Below are the code and all the weights of a small trained network. Each question names an input and a target symbol and asks about switching units off, where a switched-off unit gives its printed mean instead of its output.

import numpy as np


def w(rows, s, z=0):
    codes = np.array(rows[::2]) - 128.0
    scale = np.full(codes.shape[1], s)
    scale[-1] = z or s
    return codes * scale


def f(y):
    return y / 2 * (1 + np.tanh(0.7978845608 * (y + 0.044715 * y**3)))


def softmax(a):
    e = np.exp(a - a.max(-1, keepdims=True))
    return e / e.sum(-1, keepdims=True)


def log_softmax(a):
    a = a - a.max(-1, keepdims=True)
    return a - np.log(np.exp(a).sum(-1, keepdims=True))


def net(x, mask):
    ids = ['ΔΛΠΣΨΩαβεζημξτφ'.index(c) for c in x.split()]
    T = len(ids)
    res = E[ids] + P[:T]
    u = 0
    for l in range(2):
        r = res
        for j in range(2):
            rows = slice(2 * j, 2 * j + 2)
            q, k, v = (r @ M[l][rows].T for M in (Q, K, V))
            z = softmax(np.where(np.tri(T) > 0, q @ k.T / 2**0.5, -1e9)) @ v
            o = O[l][rows]
            res = res + np.where(mask[u + j], z, o[:, -1]) @ o[:, :-1]
        u += 2
        y = f(res @ A[l][:, :-1].T + A[l][:, -1])
        res = res + np.where(mask[u : u + 4], y, B[l][:, -1]) @ B[l][:, :-1]
        u += 4
    return log_softmax(res[-1] @ U[:, :-1].T + U[:, -1])


Q, K, V, O, A, B = {}, {}, {}, {}, {}, {}
E = w([
[129,149,162,131],'Δ',
[197,119,115,64],'Λ',
[21,169,98,149],'Π',
[192,32,92,89],'Σ',
[1,130,145,157],'Ψ',
[57,171,162,42],'Ω',
[118,141,170,122],'α',
[148,199,132,164],'β',
[119,41,87,222],'ε',
[204,182,128,142],'ζ',
[221,34,95,95],'η',
[149,147,161,121],'μ',
[164,27,108,70],'ξ',
[84,177,144,51],'τ',
[213,139,103,28],'φ',
],0.02)
P = w([
[189,82,251,184],'0',
[155,162,91,136],'1',
[132,156,97,110],'2',
[83,92,150,72],'3',
[102,108,122,106],'4',
[112,119,117,88],'5',
[114,107,124,98],'6',
[141,116,114,119],'7',
[146,109,123,133],'8',
],0.014)
Q[0] = w([
[161,57,254,148],'0.h0',
[176,157,202,77],'0.h0',
[27,184,102,129],'0.h1',
[100,32,80,138],'0.h1',
],0.0074)
K[0] = w([
[150,106,65,115],'0.h0',
[133,153,119,81],'0.h0',
[119,116,118,146],'0.h1',
[128,251,128,118],'0.h1',
],0.012)
V[0] = w([
[115,137,182,165],'0.h0',
[118,3,3,15],'0.h0',
[171,85,179,145],'0.h1',
[117,243,99,82],'0.h1',
],0.0071)
O[0] = w([
[233,76,127,151,84],'0.h0',
[201,254,90,103,255],'0.h0',
[170,166,212,44,180],'0.h1',
[159,137,10,167,113],'0.h1',
],0.0083,0.0076)
A[0] = w([
[156,32,20,154,255],'0.n0',
[254,176,104,95,115],'0.n1',
[62,90,83,58,209],'0.n2',
[141,54,90,88,138],'0.n3',
],0.0077,0.0022)
B[0] = w([
[115,226,232,23,156],'0.n0',
[62,62,81,76,253],'0.n1',
[254,63,116,251,147],'0.n2',
[112,28,205,14,145],'0.n3',
],0.0076,0.017)
Q[1] = w([
[209,126,140,66],'1.h0',
[49,59,101,95],'1.h0',
[116,72,234,46],'1.h1',
[254,76,42,20],'1.h1',
],0.0082)
K[1] = w([
[154,167,69,129],'1.h0',
[140,8,116,81],'1.h0',
[125,187,83,52],'1.h1',
[100,143,109,153],'1.h1',
],0.011)
V[1] = w([
[114,101,209,39],'1.h0',
[254,219,55,186],'1.h0',
[93,33,43,96],'1.h1',
[150,120,127,56],'1.h1',
],0.0066)
O[1] = w([
[46,50,176,204,251],'1.h0',
[152,203,196,2,59],'1.h0',
[114,110,157,152,175],'1.h1',
[152,124,131,91,213],'1.h1',
],0.0066,0.015)
A[1] = w([
[56,174,137,1,107],'1.n0',
[46,152,55,180,186],'1.n1',
[155,2,119,121,96],'1.n2',
[44,45,63,112,249],'1.n3',
],0.0098,0.002)
B[1] = w([
[128,112,58,171,215],'1.n0',
[175,2,208,102,145],'1.n1',
[107,148,119,180,237],'1.n2',
[206,118,94,100,250],'1.n3',
],0.0066,0.021)
U = w([
[124,140,142,167,116],'Δ',
[136,158,198,85,202],'Λ',
[146,158,142,151,107],'Π',
[48,141,134,130,112],'Σ',
[182,2,190,17,152],'Ψ',
[96,135,122,157,76],'Ω',
[83,128,129,158,80],'α',
[208,113,15,192,111],'β',
[99,145,140,167,129],'ε',
[211,126,194,120,87],'ζ',
[39,121,189,54,112],'η',
[93,112,163,120,63],'μ',
[29,142,139,114,118],'ξ',
[193,169,132,185,116],'τ',
[56,190,120,153,255],'φ',
],0.0084,0.0083)

Each question gives the input, a string of symbols that net reads in full, and the target symbol t.
The units are the heads (2 rows each of Q, K, V and O) and the neurons (one row each of A and B). Each row of codes is followed by its name. A weight is (code - 128) times the scale printed after its matrix; where a second scale follows, it is the last column's (O, A, B and U).
mask holds one flag per unit, layer by layer, with each layer's heads first. A switched-off unit (its flag False) gives its mean, the last column of its rows in O or B, instead of its output. The means were averaged over made-up inputs and are rounded, as every weight is.
A unit's drop is (log p(t) with every unit on - log p(t) with that unit switched off) / (log p(t) with every unit on - log p(t) with every unit switched off).
The circuit of an input: a set's keep is (log p(t) with only the set's units on - log p(t) with every unit switched off) / (log p(t) with every unit on - log p(t) with every unit switched off). Starting from all 12 units, units are removed one at a time, each time the one whose removal leaves the highest keep (on an exact tie, the one counted first), for as long as the keep stays at least 0.8.
circuit, biggest first: the units of the circuit, biggest drop first
unit that matters most: the unit with the biggest drop
top k neurons: the k neurons with the biggest drops, biggest first
top k neurons in layer l: the k neurons of layer l with the biggest drops, biggest first
heads that matter: for each layer, one digit per head in row order, 1 if its drop is at least 0.15 and else 0, layers parted by /
drop of u: that unit's drop, to one decimal
input Σ Λ ξ η Σ, target β: heads that matter	10 / 00
input Λ φ Λ φ φ φ Ω, target φ: circuit, biggest first	[0.n1 0.h0 0.n3]
input ξ φ Π φ φ ξ Δ, target φ: circuit, biggest first	[1.n3 0.h0 1.h0 1.n1]
input φ Σ Ψ Ψ η Π, target Ψ: top 3 neurons	[1.n1 1.n0 1.n2]
input Π Λ Δ Λ, target β: top neuron	[1.n1]
input ξ Ψ Σ Σ Π Ω Λ ε, target φ: circuit, biggest first	[0.n0 0.n1 1.n3 0.h1]
input η Λ η ξ Λ Λ φ φ Δ, target φ: top 2 neurons in layer 1	[1.n3 1.n1]
input Ψ Δ α, target Ψ: top 3 neurons	[1.n1 1.n0 0.n0]
input φ η φ Π η η, target β: top 4 neurons	[0.n1 1.n0 1.n1 1.n3]
input η Σ Ψ η, target β: heads that matter	10 / 00
input ζ η φ φ φ η α, target φ: top 3 neurons	[1.n3 0.n1 0.n3]
input Λ α φ η Π φ φ φ, target β: top 2 neurons	[0.n1 1.n0]
input τ β Ψ, target Ψ: drop of 0.h0	0.1
input α φ φ φ φ ξ Σ φ ξ, target β: unit that matters most	0.h0
input φ φ τ Ψ, target Ψ: drop of 1.n1	1.6
input ξ ξ φ Σ φ Σ, target β: drop of 0.h1	0.1
input Λ φ φ η φ Π, target Ψ: drop of 1.h1	0.0
